Here is a tiny trained network, its code and every weight. The questions are about switching its units off for an input and a class, where a switched-off unit gives its printed mean instead of its output.

import numpy as np


def w(rows, s, z=0):
    codes = np.array(rows[::2]) - 128.0
    scale = np.full(codes.shape[1], s)
    scale[-1] = z or s
    return codes * scale


def norm(h):
    return h / np.sqrt((h * h).mean(-1, keepdims=True) + 1e-5)


def f(y):
    return np.maximum(y, 0)


def log_softmax(a):
    a = a - a.max(-1, keepdims=True)
    return a - np.log(np.exp(a).sum(-1, keepdims=True))


def net(x, mask):
    res = np.array(x, float).reshape(1, 2) / 4 @ E
    u = 0
    for l in range(2):
        y = f(norm(res) @ A[l][:, :-1].T + A[l][:, -1])
        res = res + np.where(mask[u : u + 6], y, B[l][:, -1]) @ B[l][:, :-1]
        u += 6
    return log_softmax(norm(res)[-1] @ U[:, :-1].T + U[:, -1])


A, B = {}, {}
E = w([
[177,76,92,118,254,35,132],'x0',
[29,147,227,158,157,40,62],'x1',
],0.0039)
A[0] = w([
[189,102,78,2,173,151,181,12],'L0N1',
[205,104,105,94,165,124,177,147],'L0N2',
[133,104,141,118,160,106,121,25],'L0N3',
[171,104,74,84,41,177,161,2],'L0N4',
[177,131,114,74,174,168,137,76],'L0N5',
[152,74,75,106,149,91,139,51],'L0N6',
],0.0066,0.0031)
B[0] = w([
[103,97,46,217,141,42,9,247],'L0N1',
[125,113,107,253,82,127,149,253],'L0N2',
[167,76,199,39,151,124,158,152],'L0N3',
[107,57,141,94,144,217,229,227],'L0N4',
[177,166,210,87,163,40,48,193],'L0N5',
[197,87,69,178,183,74,66,199],'L0N6',
],0.0053,0.0045)
A[1] = w([
[169,94,154,118,174,255,203,75],'L1N1',
[140,77,97,100,248,58,155,115],'L1N2',
[74,140,133,208,125,65,115,42],'L1N3',
[178,123,188,46,225,51,153,4],'L1N4',
[89,50,99,178,97,216,215,9],'L1N5',
[11,221,145,153,50,172,74,77],'L1N6',
],0.0062,0.0033)
B[1] = w([
[68,63,32,157,100,129,122,185],'L1N1',
[72,153,143,37,196,102,111,254],'L1N2',
[123,100,109,120,46,183,195,218],'L1N3',
[75,254,123,5,126,167,137,188],'L1N4',
[10,91,105,101,66,172,224,194],'L1N5',
[227,134,206,198,164,80,175,242],'L1N6',
],0.0066,0.0052)
U = w([
[53,51,67,172,23,223,201,244],'0',
[187,160,246,222,84,91,172,255],'1',
[182,60,43,196,177,51,57,255],'2',
[75,224,180,2,202,75,63,255],'3',
[197,229,90,90,75,254,62,1],'4',
[226,201,98,90,91,201,31,1],'5',
[167,155,128,60,59,206,50,1],'6',
],0.0075,0.0038)

Each question gives the input, the list of numbers given to net, and the class t.
The units are the neurons (one row each of A and B). Each row of codes is followed by its name. A weight is (code - 128) times the scale printed after its matrix; where a second scale follows, it is the last column's (A, B and U).
mask holds one flag per neuron, layer by layer. A switched-off neuron (its flag False) gives its mean, the last column of its row in B, instead of its output. The means were averaged over made-up inputs and are rounded, as every weight is.
A unit's drop is (log p(t) with every unit on - log p(t) with that unit switched off) / (log p(t) with every unit on - log p(t) with every unit switched off).
unit that matters most: the unit with the biggest drop
k most important neurons: the k neurons with the biggest drops, biggest first
k most important neurons of layer l: the k neurons of layer l with the biggest drops, biggest first
drop when u is switched off: that unit's drop, to one decimal
input [3,1], class 3: unit that matters most => L0N1
input [1,-5], class 2: 2 most important neurons of layer 0 => L0N1, L0N5
input [6,1], class 3: 2 most important neurons => L1N2, L0N3
input [0,3], class 1: 2 most important neurons of layer 0 => L0N6, L0N5
input [-7,1], class 1: 2 most important neurons => L1N6, L0N4
input [-6,1], class 1: 2 most important neurons => L1N6, L0N4
input [1,-8], class 2: 3 most important neurons of layer 1 => L1N3, L1N4, L1N1
input [7,2], class 3: drop when L1N2 is switched off => 0.1
input [-4,5], class 1: drop when L1N6 is switched off => 0.2
input [1,-7], class 2: drop when L0N4 is switched off => -0.2
input [2,-8], class 2: 3 most important neurons of layer 0 => L0N1, L0N5, L0N6
